Below are the code and all the weights of a small trained network. Each question names an input and a class and asks about switching units off, where a switched-off unit gives its printed mean instead of its output.

import numpy as np


def w(rows, s, z=0):
    codes = np.array(rows[::2]) - 128.0
    scale = np.full(codes.shape[1], s)
    scale[-1] = z or s
    return codes * scale


def f(y):
    return y / 2 * (1 + np.tanh(0.7978845608 * (y + 0.044715 * y**3)))


def log_softmax(a):
    a = a - a.max(-1, keepdims=True)
    return a - np.log(np.exp(a).sum(-1, keepdims=True))


def net(x, mask):
    res = np.array(x, float).reshape(1, 8) / 4 @ E
    y = f(res @ A[0][:, :-1].T + A[0][:, -1])
    res = res + np.where(mask, y, B[0][:, -1]) @ B[0][:, :-1]
    return log_softmax(res[-1] @ U[:, :-1].T + U[:, -1])


A, B = {}, {}
E = w([
[225,43,220,113,138,80,134,2,48],'x0',
[103,151,144,122,169,144,147,122,107],'x1',
[96,142,157,156,143,118,133,131,117],'x2',
[87,84,14,212,120,163,209,4,161],'x3',
[70,89,95,87,237,51,52,88,197],'x4',
[135,130,118,102,132,145,132,121,128],'x5',
[127,134,128,120,136,135,132,124,124],'x6',
[59,203,67,93,51,50,89,77,30],'x7',
],0.0067)
A[0] = w([
[84,104,114,62,217,43,89,97,219,102],'N1',
[94,122,71,104,244,16,51,92,197,101],'N2',
[132,212,99,109,70,110,157,111,54,89],'N3',
[193,85,192,158,208,190,177,161,242,23],'N4',
[153,159,150,143,26,178,235,176,65,40],'N5',
[56,75,19,211,115,175,178,19,138,4],'N6',
[197,86,168,96,153,105,114,2,46,188],'N7',
[149,126,117,179,157,63,78,120,164,102],'N8',
[58,80,121,94,178,64,50,98,197,78],'N9',
[66,211,72,49,51,76,78,57,23,99],'N10',
[202,60,153,147,146,82,172,7,88,150],'N11',
[58,177,40,142,103,190,144,212,201,190],'N12',
[78,172,53,137,118,148,112,208,178,190],'N13',
[121,136,180,78,161,95,50,194,89,21],'N14',
[72,189,53,64,58,52,49,75,41,85],'N15',
[126,68,209,125,134,186,157,137,231,125],'N16',
[154,162,227,36,125,96,23,254,72,22],'N17',
[85,108,84,217,136,118,205,91,121,43],'N18',
[136,171,72,157,115,88,92,132,42,61],'N19',
[158,63,162,109,112,121,118,75,86,193],'N20',
[191,98,153,157,197,190,116,144,213,8],'N21',
[177,183,165,196,46,221,169,151,80,105],'N22',
[174,54,217,101,109,113,140,64,75,174],'N23',
[90,186,107,98,110,188,102,137,184,239],'N24',
[198,69,179,152,183,233,160,177,188,125],'N25',
],0.0062,0.0012)
B[0] = w([
[174,160,218,82,95,189,140,82,159,200],'N1',
[210,152,199,92,87,180,141,44,144,216],'N2',
[158,134,139,132,120,107,174,119,172,180],'N3',
[98,136,83,116,132,37,192,144,153,214],'N4',
[222,152,218,90,112,209,138,68,157,204],'N5',
[46,26,42,66,73,205,115,144,45,233],'N6',
[145,170,97,144,196,139,77,196,120,246],'N7',
[132,137,149,120,132,150,128,118,132,143],'N8',
[208,125,199,119,92,171,136,77,175,189],'N9',
[97,129,108,122,136,26,190,144,218,236],'N10',
[125,162,111,183,170,153,97,184,71,238],'N11',
[145,168,114,183,215,117,41,192,104,229],'N12',
[175,165,162,190,199,166,37,173,108,205],'N13',
[89,80,117,100,93,171,141,130,97,188],'N14',
[99,131,122,161,118,47,184,146,196,230],'N15',
[82,158,73,130,137,66,169,120,154,184],'N16',
[21,2,51,92,90,188,112,151,49,254],'N17',
[110,93,105,78,117,147,122,152,115,177],'N18',
[123,126,139,132,127,110,161,137,166,161],'N19',
[138,192,100,165,176,139,86,167,118,189],'N20',
[112,127,103,120,103,67,156,116,180,182],'N21',
[205,130,220,98,66,165,141,33,167,205],'N22',
[143,174,105,183,167,115,53,187,87,226],'N23',
[137,164,107,152,149,122,99,161,117,172],'N24',
[89,143,122,131,123,58,191,141,158,216],'N25',
],0.0073,0.0076)
U = w([
[141,206,109,193,177,129,39,168,105,173],'0',
[105,144,107,136,117,23,222,125,170,249],'1',
[75,7,88,101,91,188,121,129,74,25],'2',
[194,166,193,115,93,181,148,62,149,56],'3',
],0.013,0.0013)

Each question gives the input, the list of numbers given to net, and the class t.
The units are the neurons (one row each of A and B). Each row of codes is followed by its name. A weight is (code - 128) times the scale printed after its matrix; where a second scale follows, it is the last column's (A, B and U).
mask holds one flag per neuron, in row order. A switched-off neuron (its flag False) gives its mean, the last column of its row in B, instead of its output. The means were averaged over made-up inputs and are rounded, as every weight is.
A unit's drop is (log p(t) with every unit on - log p(t) with that unit switched off) / (log p(t) with every unit on - log p(t) with every unit switched off).
The circuit of an input: a set's keep is (log p(t) with only the set's units on - log p(t) with every unit switched off) / (log p(t) with every unit on - log p(t) with every unit switched off). Starting from the 12 units with the biggest drops (on a tie, the unit counted first), units are removed one at a time, each time the one whose removal leaves the highest keep (on an exact tie, the one counted first), for as long as the keep stays at least 0.8.
units of the circuit, in order: the units of the circuit, biggest drop first
most important unit: the unit with the biggest drop
k most important neurons: the k neurons with the biggest drops, biggest first
drop when u is switched off: that unit's drop, to one decimal
input [0,-1,8,1,7,-5,-1,6], class 3: units of the circuit, in order	[N2]
input [-2,-5,-4,-2,3,4,7,3], class 1: units of the circuit, in order	[N15, N23]
input [2,8,-6,7,-1,-2,5,-8], class 1: 2 most important neurons	[N4, N25]
input [-1,4,-5,5,-8,1,1,7], class 3: 3 most important neurons	[N5, N22, N4]
input [0,3,7,1,7,3,-8,-6], class 3: 4 most important neurons	[N2, N1, N9, N10]
input [6,2,5,-6,8,3,-2,4], class 3: 2 most important neurons	[N2, N1]
input [-7,6,3,-7,8,-4,0,2], class 3: 2 most important neurons	[N2, N1]
input [7,-7,0,2,8,-4,-6,-3], class 3: 4 most important neurons	[N2, N1, N9, N12]
input [4,-6,3,0,-7,-5,-4,8], class 1: 2 most important neurons	[N10, N15]
input [8,-4,-1,-1,7,8,-1,-8], class 0: 3 most important neurons	[N23, N11, N7]
input [5,2,7,4,5,8,-2,-3], class 0: 3 most important neurons	[N11, N7, N22]
input [-3,-6,-2,-7,2,7,-2,6], class 2: 2 most important neurons	[N17, N14]
input [-2,-4,-3,-4,-8,-5,-4,-8], class 1: 2 most important neurons	[N4, N25]
input [0,4,7,7,3,-6,6,-5], class 2: most important unit	N6
input [8,-6,-5,-7,2,-7,1,-5], class 0: 2 most important neurons	[N23, N7]
input [-4,3,6,1,-5,2,-6,-3], class 3: 2 most important neurons	[N22, N5]
input [-3,6,1,-7,-7,4,-4,8], class 1: 2 most important neurons	[N10, N15]
input [4,-1,1,-7,5,-1,4,1], class 2: drop when N17 is switched off	1.0
input [-4,-3,1,-5,4,-1,-8,3], class 2: drop when N17 is switched off	0.8
input [-3,-8,-1,4,-4,8,-7,6], class 1: units of the circuit, in order	[N10]
input [6,4,-3,3,-2,-4,-1,-5], class 0: drop when N11 is switched off	0.2
input [6,7,8,3,8,-8,-8,2], class 3: drop when N1 is switched off	0.2
